[[ 26.5   8.0   8.1  26.9  -5.1 -38.6]
 [-13.0 -42.4  71.6  52.6  32.9  54.8]
 [-11.5  -3.1  22.9  18.6  14.8  16.4]] value 54.8

[ 65.0  -2.2 -42.0 -39.5   9.4 -11.9] value 9.4

[-48.9 -76.9 -21.5  59.7] value -21.5

[-70.0 -55.8 -11.6  41.4] value -11.6

[ 67.1  35.7 -15.1  18.3 -48.4 -30.3  -7.1] value 35.7

[ -9.0 -12.6 -64.5 -45.1  40.2] value -9.0
---
-34	-40	48	-49 | -40
83	37	42	71	22	18	29 | 37
28	157	212	53	82 | 157
1	35	10	6	3	-36	42 | 35
28	16	24	25	-9	-33 | 16
-50	30	32	9 | 30
3967	3227	8146	8212	9743	7871	8704 | 3227
76	56	10	69 | 56
740	982	747	227 | 982
9540	3207	3556	6786 | 3207
---
5774,5619,9211,2648,7381,7205,5092
5476,5972,8294,2284,7595,7018,5129
ans = 7595

762,87,526,513,583
575,342,313,656,676
ans = 656

42,92,202,3 ans = 42

1,-13,35,-37 ans = -13

112,178,217,155,149,3 ans = 155

-627,507,-84,415,-550,444 ans = 415

-9,34,26,-21,2
-33,-14,-6,-18,30
-1,-30,-16,8,-22
ans = 26
---
[[-20.5  40.1  36.2  11.9  44.6   5.9  26.4]
 [-11.3  27.1  56.6   7.2  11.1  21.7  12.9]
 [ 59.3  -3.6  47.3  31.2  -4.5  38.8 -23.8]] result: 11.1

[[-30.6  14.3  -0.2 -29.5 -23.4]
 [-10.0  17.8  54.4 -43.5  65.8]] result: 54.4

[[-15.4 -13.3 -16.6 -39.8  38.1 -15.5]
 [  0.9  -7.2 -31.2 -12.3  67.7 -24.5]
 [-27.4   0.3 -28.9   1.2  40.1 -22.4]] result: -12.3

[[ 13.7  25.5  16.1  52.7  59.1 -26.1]
 [  2.6  27.8  40.1  19.7   5.9 -18.7]
 [-29.1 -26.2   0.7  -2.3 -27.0  -0.9]] result: 19.7

[[-58.5  15.0  55.2  -9.3  72.9]
 [ 12.5 -39.8  -4.2 -39.7  29.2]
 [-36.3  38.2 -28.2 -15.8  20.2]] result: -4.2

[[ 13.2  73.6 -17.9  26.9]
 [ 10.0  23.1  -6.2 -57.5]] result: 23.1

[[  0.7 -11.1  25.7 -18.5 -11.6 -45.1  18.9]
 [ 20.4 -28.2 -32.5 -25.8  -5.3 -66.3 -24.1]
 [ -8.5  -2.3 -48.2  19.1 -23.3  -0.4  -6.7]] result: -5.3

[[-18.2 -28.5 -43.4 -33.5 -22.3  -9.7  74.4]
 [ 19.6   5.0 -43.3 -58.0   8.9 -32.4  64.0]] result: 8.9
---
51.5  53.4  18.6  60.8   3.1 >> 51.5

54.8   8.1  39.3  18.9   9.3  29.3  14.7 >> 39.3

 75.2    1.4    9.1   -2.4   14.4
 12.9    5.5  -15.8   45.8    3.0
>> 12.9

-74.2  -72.8  -34.2  -27.8
-74.2   38.8   30.3    3.0
>> -27.8

-45.1   -8.6  -22.0    1.7
-68.2   14.6   37.1   24.8
-56.3   -4.7   50.5   -6.0
>> 24.8

  5.0  -11.8   -7.6  -26.2  -52.0   25.9  -22.7
-52.5   16.5   54.5  -19.3   -1.0   62.0   32.0
>> 54.5

 74.2  -46.7    9.6   48.3  -63.8   26.0 >> -46.7
---
 -1    4   20  -28  -21  -16  -19
 15   -8    8  -20   32  -23   27
 33  -22   26  -23  -36    6  -31
→ -36

82  16  30  68  19  36
67   8  39  68  16  50
52  89  35  68  76  45
→ 68

 881   181  -465  -482  -771
  71   992   -88   351  -620
 838   744  -635  -757  -631
→ -635

209  146  133  191   81  151
199  242   45   95   53  254
209  141  142  204   85  150
→ 204

67  48  37  71  65  63  65
85  80  71  53  28  31  77
78  72  56  71  56  24  74
→ 56

8210  9342  7168  2573  3604  5676  3638
8349  9450  3632  4067  2613  5302  2854
2649  3702  8289  2389  3553  7242  1267
→ 3553
---
{"in": [[-334, -320, -337, -390, -346, -314, -310], [-475, -888, -337, 352, -752, -199, -753], [-126, -249, -128, -988, -817, 842, 435]], "out": -475}
{"in": [[4149, 2608, 6769, 7423, 8260, 6181, 6756], [5231, 6470, 4938, 7304, 6701, 8463, 5879], [4128, 4469, 5319, 7079, 7906, 6632, 5665]], "out": 5231}
{"in": [[8, 6, 5, 8], [7, 4, 7, 7], [5, 6, 2, 6]], "out": 7}
{"in": [[-25, -15, -9, -4], [-25, -21, -6, -41], [2, 27, -33, 16]], "out": -25}
{"in": [[132, 108, 215, 155, 87], [84, 115, 96, 84, 166], [183, 95, 33, 196, 126]], "out": 84}
{"in": [[5292, 6517, 3115, 7566, 3586, 5301, 5633], [4289, 3368, 6120, 3217, 4770, 3941, 7824], [4299, 4889, 5443, 6171, 5479, 4287, 5369]], "out": 4289}
{"in": [[223, 205, 237, 48, 152, 30], [135, 171, 179, 141, 203, 179], [125, 160, 160, 209, 192, 166]], "out": 135}
